Each row has a class, written after it.
[-110  215  113  166 -196 -211  189  100 -184   34  420   91 -345  201
    6 -226  363   -3  344  198  284  204 -342   -7  -27   78  390  120
  -23 -125   38   40  265   15  209 -359  -64]
X
[ 428 -409  495   12   27  107 -285 -124 -324  101  273 -238  125  153
  408  233  -98   85  313  153   -5 -182  -77 -119 -149  100 -273  502
   53 -297   52  322  365  294   28 -159 -182]
A
[ -23 -112 -177   17   64  -12 -338  -22  232  326    3  -29 -125 -208
  199  -35  161 -421   96 -239 -127 -167  -69 -213  -40  -55  175 -613
  -43  -44  -75   80  149  -54   39    7  112]
W
[-376 -510  358   41 -126   69  -74 -109  419  268  462 -175  -24   50
 -105  414  101  -69  160   -7  162   72 -127   34 -113   72 -151   28
   14 -183  126  372  297  194  173 -159  -17]
F
[ -57 -439 -336   40   96  -25 -300  189  178   96  228   89 -296 -178
  149  265  235 -181   73  -69    5  112 -116 -182  -17 -179  170 -508
 -130   31  -28  151   15 -126  251   -5   67]
K
[-208 -254  117  110 -366  102  214   84   49  158 -102  127  227  288
 -285 -171  184 -188   96 -334  243  -68 -518 -271 -188   29  213  -69
  181 -126   78 -181   70 -191 -257 -125  -53]
V
[-205  336  -31  110  -56  -62  241    5 -195  -93  327  118 -138  -43
  160 -259  320  -26  326  403   43  171 -126   26  200 -171  334  320
  131  -34  -93  119   33   -8   57   10   98]
W
[-293  -66   67   83 -173   12  141   -5   -1 -200 -106  328  104 -253
 -525   36  -57 -271 -302   55   74  -28   61  291  -75  -85   65   16
  -52  121 -257  134  -78 -134 -138   80 -232]
A
[  37  838  -44  -19  125 -245  113 -121 -275  -46  311    7 -416   58
  536  -58  214   54  -52  329   32  -20  308  175  441 -163  -61  248
  -63 -135  -94  -84  380 -164  -85 -193 -213]
H
[-192 -301  370  -29 -253   69  -17 -478   38  142  213   82    9 -247
   15   86  -39  -84   86 -166 -202   71 -166  196  150 -199 -107  -71
 -105 -194 -256  160  -65  246   50  -51  240]
F
[ -63 -286  233  180 -329  137  -33  -62  -34   58  107  305  252 -278
 -480  117 -151 -239   24  100   -2  106  212  303 -271 -140  -23   -8
   52  -14  -85  353 -145   87 -224  -61 -170]
B
[-260  -48  -50  112 -271  -82  205 -235 -254   30 -150   94 -174   84
  130  -45  184 -116  404  117  216  362 -399   88 -111 -301  403  183
  188 -102   85  211  290  109 -242   31   75]
W
[-306  305  638  -27  -68 -153  173 -132   -9   73  409 -131   82   57
  -87   72 -150  322  -20 -154 -165   -7   93  136  533 -243 -202   66
  -90 -141 -263  -52 -227  165  -91   22  -92]
W
[-419  571   -2   60  -41 -137   38   35  -38  -83  191   24 -272  -28
  257 -142  292 -285  175  147  133  341 -135   15  308  -19  257  498
   54   30  170  328  186  -32  121    1 -152]
V
[ 113  489 -180  -58 -270  -34  324 -326 -366 -142  187  425 -217  161
  297 -227  418  128  396  275   12  -17  -92 -123  392 -122  181  551
  211 -117  -89  122  176  -58   11 -156 -161]
L
[-194  422  163  -73 -151  -46  503  -58  286 -129 -295  -42   72  457
 -133 -341  278  131   -6  -56   85  155 -460 -205  150 -381   41  285
  305  -90    1  -66  -91 -112  -54  219  -58]
V
[-311 -161  238   51 -295  -56   41    7  543   96  298  -38  109  356
 -583   67   47  275    3 -270   81  242 -363  253 -147   12 -219 -112
 -209 -163 -143  -32  161  282  235  -27 -148]
V
[ 108 -305 -216   40  281  -62 -290  121  392  246  119  231 -230 -123
   80  -46  282 -111 -232 -161 -183  -28 -182 -298 -109  -88  142 -622
 -114   98 -173 -166 -206 -307  308   65 -100]
A
[ 281  384  -45  141 -300  -66  197 -217 -385 -236  606  162 -312  191
  202 -263  351  227  411  215  148  -91  -28   18  325  -52   22  281
    6 -146   20   57  660  220  189 -334 -278]
V
[  61  -99 -198 -135  258 -139 -428   32   -7  193  118  101 -234  -97
  450  266   65   16 -167  -16 -277 -324  185 -173  368 -287 -288 -427
 -105 -186 -477 -315   63 -579  -78   30 -103]
A
[-223 -527 -211   21   97   87 -402  100  348  263   14   20 -139 -328
    0  157  182 -538   78 -256   25  196  -84 -202 -146 -105  359 -505
   92  163   91    5 -251 -144  158   36  105]
A
[-466  356  223  148 -292   94  455  -32 -146  -42   32   46   46   36
  -64 -296  178 -263    7 -334  177 -191 -357  -62  271   49  220   31
  229 -112  316  -74  148  -43 -341   98  -53]
V
[ 236 -452  583  -47 -125    0 -102 -297 -364  -75  260 -266  249 -118
  242   68  -68 -301  400   20   87  -23 -193   -7 -227 -113  -67  437
  -14 -137  -17  439  367  614  -91   66  144]
F
[-355 -190  343 -159 -232   55 -108 -217  227   41  108  -48   -2 -370
 -102  130 -122  -76   25 -257 -135  387 -177  284  -28 -124   20  204
 -167  -72  -73  434 -283  287  163  243   68]
A
[ -85 -108 -250   49 -488   26  263    3  264  330 -228  156  307  220
 -282 -219  203  -86   46 -199  261  -77 -555 -129 -566  178   16    4
  248 -208  161   56  111 -260 -230   27  -19]
A
[-532 -180  465 -142 -201 -197 -151   26  517  320   48 -372  -74 -191
 -158   93  -75 -388  156 -361  -38   24 -378   32  -79 -100  -84 -100
 -195 -301 -288   28  -38   60  179  -87  101]
X
[-459  182  459  -57   79 -137   81  -13  133 -214   45    1  194  -59
 -361  102 -229   38 -149 -144 -234   38  -66  346  377  -12 -180 -172
  -67 -178 -192   95  -71   94  189  245  -28]
Q
[  46 -366 -304  113   -4   -2 -390  178    6  112 -159   64  -83  -60
  213  149  115 -169 -197 -121 -152   34 -199 -102 -173 -336   23 -555
   17  -54  -11  176 -112 -206   51  215   46]
X
[ 209 -496  673  -13  -76  -66 -136 -314 -383  138   91 -307   64  173
  238  153   39 -318  633   80   65 -153 -364  -43 -148  -41   94  314
   74 -353  -69  484  257  492  215 -175  189]
Q
[-120  303 -102  -68   75 -205  100  159  -44 -131  145   98 -156 -236
  266 -206  274 -608  127  126  150   53 -291  -94 -251  -49   98  206
  -85 -230 -148  104  479  -17  181  -84 -114]
F
[-199  251    2   84  -76  -41   54 -250 -488  -98  254   52 -461 -151
  509   91  150  -23  426  263   78 -107   29  -45  263  -28   59  384
  -11 -134  -84   87  329   83  129 -321  -12]
W
[ -83  125  -69  223 -195  -82  402  -65 -383  -99  176  149 -218  112
  162 -161  110  -76  326  288   30  144 -320   23  250 -216  330  217
  117  -19   85  487 -115  329  338 -284  -26]
X
[-257  310  -86  119 -165   56  507  137 -107 -220  -50  170  207  238
 -158 -370  234  -32 -244 -209  208  162 -463 -103  121    0  184  -28
  358 -161  268 -200   43 -211 -283  199  -37]
B
[-213 -473  222  240 -163 -141   -7  180   48   13  232  341   18 -177
 -469  -65   58 -457    2  351  221   16 -136  129 -276   10  150  -28
 -328  187 -216  227  430 -178   21 -221 -155]
B
[ 179 -324  247  -49  128  232  -34 -304 -438   71  200  -62  -25  159
  403  157   94 -133  447   74   -5 -446   22 -198 -135  159   95  272
  105 -433  -84  561  476  376  310 -343  -75]
B
[-249   42  372  144 -146   51  322  132  144   54  409  262  233  115
 -210 -308  350 -506  207  -93  138 -353 -499  -97 -187  270  217 -183
   84 -247    2  150  308 -196   51 -222 -156]
A
[-558 -101  282 -239 -167 -157   97 -165  540   53   25 -110   61 -190
 -376  187  -43 -248   18 -258  -66  133 -254  344 -173  -81 -130  -46
  -14 -129 -110  152 -244  271  256  272   69]
L
[ 207 -469  232   15  -53  161 -171 -139 -138   69   24  -55   76  174
  224    0  -42 -255  239   -1   -8 -326 -246  -80 -282  130  130  -25
   62 -125   46  349  291  431  120 -201  -36]
Q
[-125 -150   94  141 -281  113   24   46 -172  -22  257  375   48 -370
 -173  201   52 -227   86  422  237  -50   29  107  -17  -70   30   13
  119  -90 -371  209    8 -212 -359 -248   16]
K
[-308    5  449  -75   40 -232   -1  -59  317  124  401   24    7  190
 -181   95   87  333  -40 -109  -43   78 -122  119  253 -241 -281   51
  -82  -97 -437 -431 -253   98   86   11   58]
A
[-362  428 -105  168 -231  189  361  265  -70  -95   11   34  -82  366
   70 -263  246   11  -42 -125  286  202 -471 -234  -93    5    8  168
  182 -143  340 -149   73 -152 -197   90 -163]
X
[-364 -337 -390  -70  204  -35 -439  209   22   79 -217  -36 -120 -278
  162  192  -30 -342 -240 -125 -103  235  -54  -72 -271 -137   61 -288
  -27  -63 -113  237  -95 -356  -31  493   29]
L
[  37 -603  235  -15 -111  187 -360 -347 -421   61   64 -347   23  235
  139  222 -122 -509  257   11 -137  159 -339  -66 -379   80  -85  148
   37 -162  110  460   27  899  275  220  242]
X
[-294 -259  259    2 -105 -232   -6 -198  361   78   74 -152  202  -16
 -362  302  -30  126  -67 -266   19  167 -323  299  108  109  -87  -60
 -180  -70 -197   83   -9  170  125   50  141]
F
[-117 -280  392  296 -289  -83  -15   87  -71  182  454  333  -39 -254
 -212 -175   -3 -550   25  -45    1 -156  -90  108  -59 -248   79 -243
 -192  -50 -374  155  -80  134 -213 -371  -82]
X
[ 118 -405  159 -151  157   89 -238  133 -303   18  114 -159  -81  134
  362  223 -160 -117  268  -66  -43 -229  -83 -132 -162   76 -187  305
  -45 -433  -35  679  381  425  350  -14 -176]
F
[-238 -289  201  222 -283   93  -66  -13 -187  -44  476  423  -31 -332
 -293   88   21 -344 -100  355   38   82  138  173  107 -140   23  106
 -178  165 -257  126   22  123 -127 -186  -11]
A
[-391  360  230   93 -253   32  331   25 -109  -69  307  -17  192   93
   35  106  221  -84  257 -229  189 -157 -274 -200  183  211   65  216
  265 -178  183  -34  -21  -98 -285  -23 -147]
H
[ 201  -24  527  -62  -44  275   42 -381 -481   -5  174 -132  176   21
  475   86 -243  -75  570  149 -182 -148   14   57   31  -36 -127  354
  136 -292  -18  346  109  451 -246  -90   64]
F
[-132 -259  247  308 -206 -131  -36   28  -42  114  398  179   22 -330
 -182  136  -36 -259 -211  181  128  -47   -7  111  -19  -22  -39 -176
 -159  125 -135  377   -4  162   24 -325   42]
F
[-307 -411  126  173 -274  -18 -214   88  129  266  120  459  -33 -294
 -280  231   25 -494 -234  249  181 -105 -157  232 -533   90 -153 -127
 -161    4 -221  276  220 -113 -237    3 -154]
H
[-115  224   82   53 -333 -239  231 -187 -453 -220  106  333 -299 -111
   62 -402  241 -463  249  -24   23  194 -321  218  -34 -217  316  230
  -74 -166   18  229  337  204  157  -37  -16]
H
[-340   -7  372   82 -158 -142   55 -255  129  -38  504 -173  -65  241
 -107  340   21  629  -48 -277  -97  271   -6  222  384 -294 -243   17
 -124 -137 -194  -50 -206  305   12   29    3]
W
[-161   24   53  115 -370  321  536  -88   13  -43   79  182  289  200
 -193 -163  256 -147  212  -77   13   -7 -471 -204   93 -123  221  -27
  350 -199  126   84 -100 -144 -277   94  -95]
V
[-341 -230  553  -61  -42  -16  -36 -264  304  259  159 -285 -116   65
 -189 -111    4  -83  190 -302 -309  323 -228  156  114 -268  106   57
 -185 -265 -166  -45 -134  279  216  130  111]
X
[-436 -770  417  178  -90  -40 -142 -114  374  180  177   -1  -41  108
 -412  -45  -70 -122  121 -291  -72  487 -446   77 -299 -185  113  -49
 -328   94 -179 -136 -205  470  266  -41  140]
Q
[-403 -347  174   13 -235  -45  -54 -113  178    5  142   -5   29 -110
 -310  104 -148  -68  -47 -219 -110  438 -176  255 -136 -225   47 -141
  -61   42 -104   -1 -436  366  102   76  164]
X
[  -9  -47 -124 -129  280 -153 -225   -7 -163 -125   -5 -128  -35  -32
  208  115  -12 -155 -110  -32 -348  -30   77  -91  187  -84   -2 -257
   82  -83   15  186  -54 -126  180  416   57]
A
[ 215 -573  202  -18   71  344 -252 -304 -341  193  -32   16  138  192
  473  366  -11 -216  421   88  -77 -200 -120 -262 -356   -3   38  289
  123 -224   -4  612  253  380   32 -115 -200]
X
[-191 -455  193  313  -46  -17   17  289   55  214  360  487  -70  -24
 -282 -189  -31 -508   39  234   50  149 -325   32 -270  -96  119 -381
 -198  -26 -343  255  -17   78   58 -380    4]
F
[ 299 -415  205  126   -9   75 -112 -126  -33  224 -171 -125  193  271
    1   83   -8 -183  176   82   82 -117 -427   63 -390   75  -19  -54
   -8 -145   56  186  413  461   74  -78  -14]
X
[-235 -293  359  199   29 -100  -24  296  315   25  267  451  100 -314
 -317   91  149 -611  -96  378  251 -278  -97  102  -51  -95 -131    6
 -172  128 -496  -20  256 -234 -202 -282 -134]
F
[ -13  274 -107   49 -234 -179  126 -116 -288  -77  290  182 -353  -16
  341   -6  416   22  387  192  274  -77 -144  -82   64 -196  145  318
   69 -189 -211   19  298 -176  -51 -317 -132]
K
[ -20  -57  383  237 -111 -302  144  -30  214  113  480  175  -82  -98
 -430 -116  226 -391 -160   66  108  -83    0   52  -47   54 -190  -72
 -292   -4 -163 -151  294 -262  -69 -258 -188]
L
[ -23  205 -275   13  -76   -2  178 -169 -293  -71  291  195 -411  153
  316 -124  200   37  406  192  151  144 -175   38   47  114  216  282
  -10 -190  168  459  584  378  336 -228 -142]
K
[ 148  336  342   -2  -26 -308  131   65 -329 -137  518  -66 -409  150
  277 -223  244  139   82  308  148  113 -156 -163  382 -175  156   70
 -187  -59  -80 -205  538  -57  131 -248 -165]
W
[ 288 -205  -23   -7  -78   77   10 -137 -298   34   25  264  254  118
  220  -63  211 -292   82  -36   85 -280 -383   19 -286  100   44  247
   37 -287 -180  364  312  146   -7  -61 -105]
A
[  -2  342 -109 -129  -91 -124  181 -188 -545 -230   71  250 -343   23
  443 -225  142 -127  394  171  -27  -44  -78  -68  141 -177   -3  470
   75 -171  -53  171  236   58  171  -15 -126]
L
[ -38  649  -11  219 -111 -359  453  -33 -209   89  293  221 -217  224
  -82 -417  483  109 -114  120  267    6 -184   85  405 -134  236  -11
   45 -124  -34  -69  354 -147  -81  -86  -84]
L
[ 293 -446  188  180 -273  194   59 -309 -345   58   80  109   63  333
  -28  -28  134 -184  137  -60   70   51 -477  -22 -272   82  131   98
   65 -158   94  256   70  502  155 -222    8]
V
[-187  255  -41   25  -35  -76  -21   66 -613 -476  510  201 -353  -64
  472   44  204 -131  379  198   57  166  -84  -40  149   24  228  463
 -161  -97  -32  329  405  267  238 -179 -111]
V
[  69 -111 -374 -135  325   12 -263   40  329  110  -92   69 -257 -220
  270   52  121 -113 -113   16 -137  -83   49 -347  -47   22 -126 -242
  -93   17 -156  105  106 -345  389  111  -93]
H
[-335 -332 -316  -67  286 -194 -315  279  124  214 -122   40 -215 -100
  236  416   59 -486   19  -21   -7  -16 -281 -238 -159   46 -136 -574
   22 -152  -38  171   37 -348  125  227  191]
F
[ 164 -305  403 -104   81   94  -38 -268 -567 -290  337  307  -97  209
  164 -306  180 -335  284   11 -164 -173 -314 -120  110   70  143  154
  -77 -223 -362  107  249  211  332  -72   53]
A
[ -25  -58  -82  165  -44   20  272 -332  -73 -163  305  254 -322  134
    6  -16  506 -119  379  386  172  164 -225 -101  -33  135  331  338
   54   27   73  252  355  172  326 -240  -14]
B
[  88  695  102    3  -18 -333  475 -148 -495 -368  427  107 -188  284
  190 -301  155  376  -50  215  -34  138  -81  126  671 -311 -123  141
  -32 -244 -104 -159  480  103  117  -34 -147]
L
[-111   67 -160  168 -197 -236  265  115 -366 -224  583  459 -305   32
  119 -108  380  237  446  365  239  264 -238   -1    7   33  197  430
  -59  -99   14  158  423   32  145 -170   43]
H
[ -52  292 -115   54  -64 -235  341   32 -284 -363   36  461 -121  416
  -15 -227  420  -40  105  304  165  199 -428 -124  -48 -205  163  257
   68  -53 -164  -64  346 -172   70  -22 -177]
A
